Here is a tiny trained network, its code and every weight. The questions are about switching its units off for an input and a class, where a switched-off unit gives its printed mean instead of its output.

import numpy as np


def w(rows, s, z=0):
    codes = np.array(rows[::2]) - 128.0
    scale = np.full(codes.shape[1], s)
    scale[-1] = z or s
    return codes * scale


def norm(h):
    return h / np.sqrt((h * h).mean(-1, keepdims=True) + 1e-5)


def f(y):
    return np.maximum(y, 0)


def log_softmax(a):
    a = a - a.max(-1, keepdims=True)
    return a - np.log(np.exp(a).sum(-1, keepdims=True))


def net(x, mask):
    res = np.array(x, float).reshape(1, 4) / 4 @ E
    u = 0
    for l in range(4):
        y = f(norm(res) @ A[l][:, :-1].T + A[l][:, -1])
        res = res + np.where(mask[u : u + 5], y, B[l][:, -1]) @ B[l][:, :-1]
        u += 5
    return log_softmax(norm(res)[-1] @ U[:, :-1].T + U[:, -1])


A, B = {}, {}
E = w([
[162,135,135,108,119,93,162,198,164],'x0',
[109,153,225,206,115,123,144,169,49],'x1',
[192,177,202,77,100,93,85,77,142],'x2',
[74,117,78,113,63,2,67,140,74],'x3',
],0.012)
A[0] = w([
[165,151,210,118,131,105,104,127,84,164],'L0N1',
[144,129,141,65,131,115,91,90,170,168],'L0N2',
[184,125,162,94,124,72,174,204,182,29],'L0N3',
[107,103,104,137,126,139,160,140,112,253],'L0N4',
[108,110,153,144,137,159,78,2,102,39],'L0N5',
],0.012,0.0056)
B[0] = w([
[134,96,172,115,30,140,151,64,149,251],'L0N1',
[172,111,146,96,13,148,196,32,140,255],'L0N2',
[194,233,55,83,154,202,64,225,23,208],'L0N3',
[194,86,194,55,116,93,122,146,123,249],'L0N4',
[208,244,64,75,160,173,92,254,53,228],'L0N5',
],0.0083,0.0066)
A[1] = w([
[72,102,165,109,140,132,100,118,176,39],'L1N1',
[23,9,33,217,218,145,162,255,144,6],'L1N2',
[165,137,128,129,89,213,235,121,113,101],'L1N3',
[86,146,61,160,159,214,65,59,31,6],'L1N4',
[84,99,135,79,144,141,114,118,163,3],'L1N5',
],0.0076,0.0049)
B[1] = w([
[148,147,173,119,106,116,130,124,169,128],'L1N1',
[136,97,233,2,96,148,150,58,61,183],'L1N2',
[108,72,136,163,176,69,35,126,171,255],'L1N3',
[187,177,118,76,90,165,119,213,84,150],'L1N4',
[131,125,105,158,163,85,189,160,147,129],'L1N5',
],0.0096,0.0065)
A[2] = w([
[124,105,117,127,70,92,89,125,112,96],'L2N1',
[123,110,12,77,160,136,134,96,185,3],'L2N2',
[143,112,154,88,188,76,120,143,99,84],'L2N3',
[139,146,133,152,157,221,117,107,173,88],'L2N4',
[123,105,190,140,110,114,120,124,121,82],'L2N5',
],0.011,0.0053)
B[2] = w([
[155,133,137,140,251,130,115,122,186,254],'L2N1',
[122,166,62,151,55,172,227,106,148,226],'L2N2',
[157,130,133,118,80,167,82,64,138,202],'L2N3',
[170,143,131,103,203,13,170,170,183,239],'L2N4',
[94,113,70,151,98,165,157,106,189,215],'L2N5',
],0.011,0.0045)
A[3] = w([
[98,161,229,249,119,128,117,176,84,103],'L3N1',
[186,131,98,113,120,119,111,106,167,253],'L3N2',
[86,55,82,79,181,166,177,170,90,186],'L3N3',
[73,143,58,107,81,10,74,104,93,110],'L3N4',
[124,182,97,118,144,158,91,172,84,142],'L3N5',
],0.012,0.0067)
B[3] = w([
[115,131,7,82,115,116,180,86,152,175],'L3N1',
[42,98,139,177,134,113,116,144,72,253],'L3N2',
[167,207,174,131,86,93,85,89,117,177],'L3N3',
[179,136,177,148,211,187,173,150,189,178],'L3N4',
[123,93,115,171,142,165,135,178,101,165],'L3N5',
],0.014)
U = w([
[144,137,223,92,62,119,106,65,110,155],'0',
[96,138,40,141,77,127,196,88,161,150],'1',
[131,128,192,178,254,119,148,151,187,137],'2',
[190,192,95,108,131,164,108,211,78,132],'3',
[35,82,130,194,109,130,74,170,100,142],'4',
[90,109,122,111,113,130,72,171,173,2],'5',
],0.02,0.0087)

Each question gives the input, the list of numbers given to net, and the class t.
The units are the neurons (one row each of A and B). Each row of codes is followed by its name. A weight is (code - 128) times the scale printed after its matrix; where a second scale follows, it is the last column's (A, B and U).
mask holds one flag per neuron, layer by layer. A switched-off neuron (its flag False) gives its mean, the last column of its row in B, instead of its output. The means were averaged over made-up inputs and are rounded, as every weight is.
A unit's drop is (log p(t) with every unit on - log p(t) with that unit switched off) / (log p(t) with every unit on - log p(t) with every unit switched off).
The circuit of an input: a set's keep is (log p(t) with only the set's units on - log p(t) with every unit switched off) / (log p(t) with every unit on - log p(t) with every unit switched off). Starting from the 12 units with the biggest drops (on a tie, the unit counted first), units are removed one at a time, each time the one whose removal leaves the highest keep (on an exact tie, the one counted first), for as long as the keep stays at least 0.8.
circuit, biggest first: the units of the circuit, biggest drop first
most important unit: the unit with the biggest drop
k most important neurons: the k neurons with the biggest drops, biggest first
top k neurons in layer l: the k neurons of layer l with the biggest drops, biggest first
drop when u is switched off: that unit's drop, to one decimal
input [-1,-4,-4,8], class 2: circuit, biggest first -> L3N4
input [8,3,7,-3], class 3: 2 most important neurons -> L0N3, L1N2
input [-7,-6,0,1], class 3: top 2 neurons in layer 0 -> L0N5, L0N1
input [-2,3,-8,-8], class 0: circuit, biggest first -> L1N2, L3N3, L3N4
input [-7,-3,6,7], class 2: top 2 neurons in layer 0 -> L0N3, L0N4
input [7,-4,-4,6], class 3: 2 most important neurons -> L0N3, L1N3
input [3,-3,-8,-6], class 0: circuit, biggest first -> L1N2, L3N3
input [8,5,-8,-7], class 0: 2 most important neurons -> L1N2, L0N5
input [8,-6,-1,4], class 3: 2 most important neurons -> L0N3, L3N1
input [7,5,7,8], class 2: top 2 neurons in layer 3 -> L3N4, L3N3
input [-6,0,2,6], class 2: 2 most important neurons -> L3N4, L0N3
input [-4,2,-4,-1], class 0: 3 most important neurons -> L0N3, L0N2, L0N1
input [-8,-3,7,5], class 3: top 2 neurons in layer 0 -> L0N5, L0N4
input [7,0,-8,-2], class 0: 2 most important neurons -> L1N2, L0N5
input [1,-2,-4,1], class 0: most important unit -> L0N2
input [-7,6,-1,-2], class 3: 3 most important neurons -> L0N5, L1N4, L0N2
input [2,7,3,8], class 2: 2 most important neurons -> L3N4, L2N1
input [3,3,-6,7], class 2: 2 most important neurons -> L3N4, L0N4
input [1,8,-4,-8], class 1: 3 most important neurons -> L3N1, L2N1, L3N4
input [-4,-6,4,-3], class 1: 3 most important neurons -> L0N2, L2N2, L0N4
input [8,3,7,0], class 3: circuit, biggest first -> L0N3
input [3,2,1,-2], class 4: top 2 neurons in layer 0 -> L0N5, L0N1
input [-6,-2,5,4], class 3: top 2 neurons in layer 0 -> L0N5, L0N4
input [-6,-4,1,8], class 2: drop when L0N3 is switched off -> 0.0
